Here is a tiny trained network, its code and every weight. The questions are about switching its units off for an input and a class, where a switched-off unit gives its printed mean instead of its output.

import numpy as np


def w(rows, s, z=0):
    codes = np.array(rows[::2]) - 128.0
    scale = np.full(codes.shape[1], s)
    scale[-1] = z or s
    return codes * scale


def norm(h):
    return h / np.sqrt((h * h).mean(-1, keepdims=True) + 1e-5)


def f(y):
    return np.maximum(y, 0)


def log_softmax(a):
    a = a - a.max(-1, keepdims=True)
    return a - np.log(np.exp(a).sum(-1, keepdims=True))


def net(x, mask):
    res = np.array(x, float).reshape(1, 4) / 4 @ E
    u = 0
    for l in range(4):
        y = f(norm(res) @ A[l][:, :-1].T + A[l][:, -1])
        res = res + np.where(mask[u : u + 9], y, B[l][:, -1]) @ B[l][:, :-1]
        u += 9
    return log_softmax(norm(res)[-1] @ U[:, :-1].T + U[:, -1])


A, B = {}, {}
E = w([
[112,148,170,95],'x0',
[174,119,175,41],'x1',
[82,89,173,173],'x2',
[209,112,255,115],'x3',
],0.007)
A[0] = w([
[41,80,164,104,99],'0.n0',
[81,153,64,26,42],'0.n1',
[72,152,177,111,137],'0.n2',
[55,208,49,124,98],'0.n3',
[83,2,117,69,80],'0.n4',
[38,188,71,149,129],'0.n5',
[240,89,102,130,253],'0.n6',
[250,100,37,99,63],'0.n7',
[104,94,16,98,179],'0.n8',
],0.0062,0.00071)
B[0] = w([
[240,128,229,132,177],'0.n0',
[71,140,226,126,215],'0.n1',
[187,216,169,85,163],'0.n2',
[44,34,207,133,255],'0.n3',
[253,62,83,87,172],'0.n4',
[229,7,157,104,248],'0.n5',
[92,133,81,104,210],'0.n6',
[113,133,41,159,218],'0.n7',
[139,70,104,125,246],'0.n8',
],0.0053,0.0039)
A[1] = w([
[133,117,163,88,249],'1.n0',
[136,111,84,126,189],'1.n1',
[189,163,99,1,96],'1.n2',
[52,86,123,152,115],'1.n3',
[118,159,147,163,222],'1.n4',
[104,88,137,202,203],'1.n5',
[44,173,83,211,131],'1.n6',
[122,140,49,81,215],'1.n7',
[215,145,116,82,55],'1.n8',
],0.011,0.0017)
B[1] = w([
[97,192,175,61,221],'1.n0',
[171,113,162,196,195],'1.n1',
[66,2,199,68,253],'1.n2',
[161,248,160,79,228],'1.n3',
[110,133,185,94,153],'1.n4',
[21,125,165,77,243],'1.n5',
[108,35,175,75,193],'1.n6',
[160,172,227,127,210],'1.n7',
[150,81,151,199,212],'1.n8',
],0.0051,0.0054)
A[2] = w([
[161,25,71,112,105],'2.n0',
[69,122,34,131,96],'2.n1',
[2,136,15,48,141],'2.n2',
[116,92,132,73,114],'2.n3',
[158,119,209,44,195],'2.n4',
[74,58,220,91,141],'2.n5',
[235,158,139,153,251],'2.n6',
[117,83,138,229,92],'2.n7',
[193,179,169,32,32],'2.n8',
],0.0081,0.0022)
B[2] = w([
[163,114,180,209,155],'2.n0',
[123,240,119,117,136],'2.n1',
[136,114,159,203,158],'2.n2',
[138,117,12,205,166],'2.n3',
[178,110,56,255,217],'2.n4',
[176,187,52,105,246],'2.n5',
[109,116,69,234,145],'2.n6',
[5,103,6,88,147],'2.n7',
[112,182,84,97,157],'2.n8',
],0.0053,0.013)
A[3] = w([
[62,52,97,108,157],'3.n0',
[109,148,184,211,127],'3.n1',
[214,178,216,37,114],'3.n2',
[86,163,176,93,96],'3.n3',
[156,163,194,144,134],'3.n4',
[8,92,151,193,185],'3.n5',
[164,254,188,180,14],'3.n6',
[135,46,162,24,6],'3.n7',
[179,115,182,82,163],'3.n8',
],0.0078,0.0022)
B[3] = w([
[121,130,114,2,215],'3.n0',
[106,189,138,145,188],'3.n1',
[98,115,47,104,201],'3.n2',
[129,145,167,145,133],'3.n3',
[104,220,186,162,165],'3.n4',
[127,161,78,91,254],'3.n5',
[136,97,167,111,175],'3.n6',
[96,127,87,79,165],'3.n7',
[65,150,94,120,189],'3.n8',
],0.0092,0.0046)
U = w([
[143,193,193,160,104],'0',
[219,44,104,157,150],'1',
[44,142,3,2,157],'2',
[72,203,206,167,118],'3',
[101,129,58,189,147],'4',
[179,197,112,132,155],'5',
[87,77,199,97,2],'6',
],0.012,0.0085)

Each question gives the input, the list of numbers given to net, and the class t.
The units are the neurons (one row each of A and B). Each row of codes is followed by its name. A weight is (code - 128) times the scale printed after its matrix; where a second scale follows, it is the last column's (A, B and U).
mask holds one flag per neuron, layer by layer. A switched-off neuron (its flag False) gives its mean, the last column of its row in B, instead of its output. The means were averaged over made-up inputs and are rounded, as every weight is.
A unit's drop is (log p(t) with every unit on - log p(t) with that unit switched off) / (log p(t) with every unit on - log p(t) with every unit switched off).
The circuit of an input: a set's keep is (log p(t) with only the set's units on - log p(t) with every unit switched off) / (log p(t) with every unit on - log p(t) with every unit switched off). Starting from the 12 units with the biggest drops (on a tie, the unit counted first), units are removed one at a time, each time the one whose removal leaves the highest keep (on an exact tie, the one counted first), for as long as the keep stays at least 0.8.
circuit, biggest first: the units of the circuit, biggest drop first
most important unit: the unit with the biggest drop
k most important neurons: the k neurons with the biggest drops, biggest first
top k neurons in layer l: the k neurons of layer l with the biggest drops, biggest first
drop of u: that unit's drop, to one decimal
input [1,-1,2,7], class 3: circuit, biggest first -> [3.n4]
input [-6,-1,-6,3], class 4: 3 most important neurons -> [2.n6 0.n7 0.n5]
input [-6,-2,-8,0], class 4: circuit, biggest first -> [2.n0 2.n5 0.n7]
input [-6,8,0,1], class 1: top 3 neurons in layer 1 -> [1.n8 1.n5 1.n2]
input [-8,7,3,-6], class 1: 2 most important neurons -> [0.n4 2.n0]
input [-6,4,-2,0], class 1: top 2 neurons in layer 1 -> [1.n2 1.n3]
input [-6,7,-2,1], class 1: top 3 neurons in layer 1 -> [1.n2 1.n8 1.n5]
input [5,5,3,6], class 2: 4 most important neurons -> [3.n2 1.n0 3.n8 2.n0]
input [8,1,5,-2], class 5: top 2 neurons in layer 0 -> [0.n0 0.n4]
input [3,7,7,-2], class 1: 2 most important neurons -> [0.n4 2.n4]
input [-4,5,-7,2], class 1: top 2 neurons in layer 0 -> [0.n7 0.n3]
input [-4,-1,8,2], class 5: top 3 neurons in layer 1 -> [1.n2 1.n8 1.n4]
input [1,-3,-5,0], class 4: top 2 neurons in layer 3 -> [3.n0 3.n5]
input [-4,-7,-8,8], class 4: 2 most important neurons -> [2.n6 2.n7]
input [-8,-3,3,-1], class 2: most important unit -> 2.n4
input [4,5,6,0], class 5: top 2 neurons in layer 0 -> [0.n0 0.n6]
input [-5,4,-1,-7], class 4: 2 most important neurons -> [1.n2 0.n3]
input [-1,6,-2,4], class 2: top 3 neurons in layer 2 -> [2.n2 2.n8 2.n6]
input [-3,1,3,6], class 3: top 4 neurons in layer 0 -> [0.n5 0.n8 0.n4 0.n7]
input [-7,-6,5,8], class 2: top 2 neurons in layer 1 -> [1.n7 1.n0]
input [-3,3,-5,1], class 1: 2 most important neurons -> [1.n2 0.n7]
input [-3,2,4,7], class 3: 2 most important neurons -> [3.n4 0.n5]
input [1,-2,2,4], class 3: circuit, biggest first -> [0.n5]
input [1,3,-4,-8], class 5: top 2 neurons in layer 2 -> [2.n2 2.n7]
input [5,-2,4,0], class 3: top 2 neurons in layer 2 -> [2.n3 2.n5]
input [6,-3,7,-3], class 5: top 3 neurons in layer 1 -> [1.n2 1.n3 1.n7]
input [-8,6,4,-1], class 1: most important unit -> 0.n4
input [-3,-1,-6,-2], class 4: drop of 1.n0 -> -0.1
